Here is a tiny trained network, its code and every weight. The questions are about switching its units off for an input and a class, where a switched-off unit gives its printed mean instead of its output.

import numpy as np


def w(rows, s, z=0):
    codes = np.array(rows[::2]) - 128.0
    scale = np.full(codes.shape[1], s)
    scale[-1] = z or s
    return codes * scale


def norm(h):
    return h / np.sqrt((h * h).mean(-1, keepdims=True) + 1e-5)


def f(y):
    return y / 2 * (1 + np.tanh(0.7978845608 * (y + 0.044715 * y**3)))


def log_softmax(a):
    a = a - a.max(-1, keepdims=True)
    return a - np.log(np.exp(a).sum(-1, keepdims=True))


def net(x, mask):
    res = np.array(x, float).reshape(1, 4) / 4 @ E
    u = 0
    for l in range(4):
        y = f(norm(res) @ A[l][:, :-1].T + A[l][:, -1])
        res = res + np.where(mask[u : u + 10], y, B[l][:, -1]) @ B[l][:, :-1]
        u += 10
    return log_softmax(norm(res)[-1] @ U[:, :-1].T + U[:, -1])


A, B = {}, {}
E = w([
[37,105,118,134,128,139,116,174,103],'x0',
[98,130,181,148,70,137,119,61,113],'x1',
[153,119,121,139,133,141,126,129,1],'x2',
[129,127,127,128,127,128,128,129,128],'x3',
],0.006)
A[0] = w([
[28,121,108,120,112,116,134,192,51,7],'L0N1',
[198,124,105,116,97,125,114,118,71,71],'L0N2',
[220,134,96,130,193,113,144,198,150,102],'L0N3',
[41,105,99,140,87,128,132,177,175,68],'L0N4',
[205,127,88,116,163,121,141,250,88,81],'L0N5',
[32,129,122,108,115,116,142,161,183,74],'L0N6',
[160,131,119,125,105,115,137,104,244,192],'L0N7',
[201,102,116,121,94,116,134,126,78,68],'L0N8',
[174,127,90,111,179,124,129,254,200,152],'L0N9',
[108,125,98,131,199,122,118,239,136,78],'L0N10',
],0.0096,0.0022)
B[0] = w([
[101,75,104,160,104,150,101,151,77,212],'L0N1',
[162,151,145,132,183,116,146,136,145,182],'L0N2',
[95,100,163,121,167,181,24,120,150,231],'L0N3',
[117,183,169,109,169,96,120,144,166,204],'L0N4',
[68,106,46,105,112,75,108,58,188,234],'L0N5',
[131,155,169,136,187,120,140,113,185,209],'L0N6',
[114,52,81,131,55,117,140,149,77,246],'L0N7',
[152,150,155,112,169,136,148,120,139,176],'L0N8',
[174,155,198,163,159,161,128,201,62,254],'L0N9',
[163,140,84,102,112,83,251,150,108,210],'L0N10',
],0.016,0.0088)
A[1] = w([
[138,152,117,114,80,187,69,157,46,68],'L1N1',
[138,93,127,96,61,170,155,99,143,100],'L1N2',
[71,165,154,134,171,103,72,97,229,76],'L1N3',
[127,118,37,78,22,85,158,118,132,24],'L1N4',
[63,198,169,101,134,152,113,66,207,84],'L1N5',
[135,172,107,80,117,135,69,79,175,25],'L1N6',
[217,152,133,100,174,147,128,46,142,136],'L1N7',
[167,94,122,151,41,129,138,96,158,94],'L1N8',
[216,243,194,155,140,152,186,69,107,108],'L1N9',
[134,173,102,79,127,156,68,63,182,7],'L1N10',
],0.011,0.0019)
B[1] = w([
[107,130,150,160,119,148,63,134,145,191],'L1N1',
[177,104,188,97,124,101,175,166,131,146],'L1N2',
[118,100,164,189,78,86,89,50,254,254],'L1N3',
[123,117,100,56,103,122,238,95,145,199],'L1N4',
[75,70,142,201,140,63,153,166,202,211],'L1N5',
[168,125,107,103,224,193,151,112,121,155],'L1N6',
[101,157,87,31,98,73,20,136,117,200],'L1N7',
[181,112,189,60,130,101,135,100,117,154],'L1N8',
[136,207,64,118,58,76,142,192,10,216],'L1N9',
[210,112,110,69,225,234,187,115,124,166],'L1N10',
],0.013,0.0078)
A[2] = w([
[190,166,220,185,222,196,101,106,148,68],'L2N1',
[202,145,178,156,209,218,142,36,150,23],'L2N2',
[109,38,151,209,97,252,36,173,61,7],'L2N3',
[112,133,92,152,4,189,147,183,54,99],'L2N4',
[157,90,152,229,66,242,70,133,66,56],'L2N5',
[36,164,156,201,102,151,2,141,58,116],'L2N6',
[55,111,135,77,71,207,107,121,140,69],'L2N7',
[115,45,56,142,59,167,109,111,170,72],'L2N8',
[110,37,183,208,123,238,47,139,28,77],'L2N9',
[161,107,136,187,102,198,119,86,155,80],'L2N10',
],0.0084,0.0018)
B[2] = w([
[107,166,2,127,83,71,251,83,106,171],'L2N1',
[203,182,15,41,183,48,96,146,68,150],'L2N2',
[204,50,157,138,93,224,14,188,110,254],'L2N3',
[166,125,78,53,194,109,45,96,203,223],'L2N4',
[127,73,104,135,194,203,80,209,101,211],'L2N5',
[211,53,149,79,65,118,143,210,157,231],'L2N6',
[195,160,77,131,199,114,225,205,108,140],'L2N7',
[101,229,178,149,208,118,194,239,98,180],'L2N8',
[160,28,163,157,131,175,36,172,88,251],'L2N9',
[81,179,125,136,149,123,138,205,119,142],'L2N10',
],0.0096,0.007)
A[3] = w([
[109,167,146,99,143,171,138,141,126,47],'L3N1',
[129,102,134,161,98,220,104,126,104,62],'L3N2',
[150,161,93,110,116,136,140,127,92,58],'L3N3',
[129,144,137,146,122,156,154,127,71,94],'L3N4',
[135,166,136,120,196,177,98,68,160,33],'L3N5',
[77,125,132,167,152,154,148,77,169,40],'L3N6',
[63,127,37,164,84,196,167,82,70,50],'L3N7',
[109,150,67,110,92,130,142,140,86,104],'L3N8',
[153,150,124,144,171,148,121,85,139,64],'L3N9',
[180,251,173,154,205,179,204,128,116,7],'L3N10',
],0.016,0.0015)
B[3] = w([
[139,144,106,157,135,60,127,181,137,116],'L3N1',
[190,105,138,169,90,197,104,123,129,255],'L3N2',
[83,158,164,197,120,124,97,120,123,193],'L3N3',
[77,125,75,78,158,76,86,176,199,141],'L3N4',
[194,160,87,65,147,199,112,51,163,216],'L3N5',
[114,182,170,177,61,111,78,153,134,230],'L3N6',
[41,55,31,224,174,176,118,122,86,172],'L3N7',
[101,155,192,173,107,191,110,32,87,244],'L3N8',
[137,109,127,69,194,86,113,130,127,162],'L3N9',
[186,252,163,143,239,242,254,175,149,200],'L3N10',
],0.015,0.0053)
U = w([
[182,53,145,147,118,194,55,203,104,255],'0',
[165,143,70,62,209,122,74,49,217,79],'1',
[155,78,164,41,60,89,242,98,114,104],'2',
[128,227,119,97,69,85,71,115,18,64],'3',
[146,220,156,147,201,158,229,201,124,146],'4',
[29,85,47,179,152,159,179,85,61,108],'5',
[79,132,189,202,105,69,122,124,245,73],'6',
],0.011,0.0017)

Each question gives the input, the list of numbers given to net, and the class t.
The units are the neurons (one row each of A and B). Each row of codes is followed by its name. A weight is (code - 128) times the scale printed after its matrix; where a second scale follows, it is the last column's (A, B and U).
mask holds one flag per neuron, layer by layer. A switched-off neuron (its flag False) gives its mean, the last column of its row in B, instead of its output. The means were averaged over made-up inputs and are rounded, as every weight is.
A unit's drop is (log p(t) with every unit on - log p(t) with that unit switched off) / (log p(t) with every unit on - log p(t) with every unit switched off).
The circuit of an input: a set's keep is (log p(t) with only the set's units on - log p(t) with every unit switched off) / (log p(t) with every unit on - log p(t) with every unit switched off). Starting from the 12 units with the biggest drops (on a tie, the unit counted first), units are removed one at a time, each time the one whose removal leaves the highest keep (on an exact tie, the one counted first), for as long as the keep stays at least 0.8.
circuit, biggest first: the units of the circuit, biggest drop first
top k neurons: the k neurons with the biggest drops, biggest first
top k neurons in layer l: the k neurons of layer l with the biggest drops, biggest first
drop when u is switched off: that unit's drop, to one decimal
input [-5,-8,6,-5], class 1: circuit, biggest first => L0N5
input [4,-1,7,-4], class 5: top 2 neurons => L0N9, L0N3
input [1,-4,-7,3], class 4: top 2 neurons => L0N6, L0N1
input [-1,8,-5,8], class 2: top 2 neurons in layer 0 => L0N9, L0N7
input [8,-8,-1,4], class 4: top 2 neurons => L0N10, L0N9
input [2,-8,5,-7], class 5: top 2 neurons => L0N5, L0N10
input [-1,6,2,1], class 3: top 3 neurons in layer 0 => L0N5, L0N7, L0N3
input [-1,7,2,-4], class 3: top 4 neurons => L0N5, L0N7, L0N1, L0N3
input [1,7,-6,5], class 6: top 2 neurons => L0N6, L0N10
input [-4,2,8,-3], class 3: top 2 neurons => L1N7, L1N9
input [-7,-4,1,3], class 1: top 2 neurons => L0N5, L0N1
input [3,-8,-2,6], class 4: top 2 neurons => L0N10, L0N9
input [3,-3,2,7], class 5: top 2 neurons => L0N10, L0N5
input [-8,3,5,-3], class 3: top 2 neurons in layer 1 => L1N7, L1N9
input [-1,-4,2,3], class 1: top 2 neurons => L0N5, L0N3
input [8,-6,1,-1], class 5: top neuron in layer 0 => L0N10
input [-3,2,7,-3], class 3: drop when L1N7 is switched off => 0.1
input [-7,1,1,2], class 3: drop when L0N5 is switched off => 0.9
input [-3,-4,2,-7], class 1: drop when L0N5 is switched off => 1.0
input [-1,-2,1,-7], class 1: drop when L0N5 is switched off => 1.2
input [2,-4,-3,-2], class 4: top neuron => L0N9
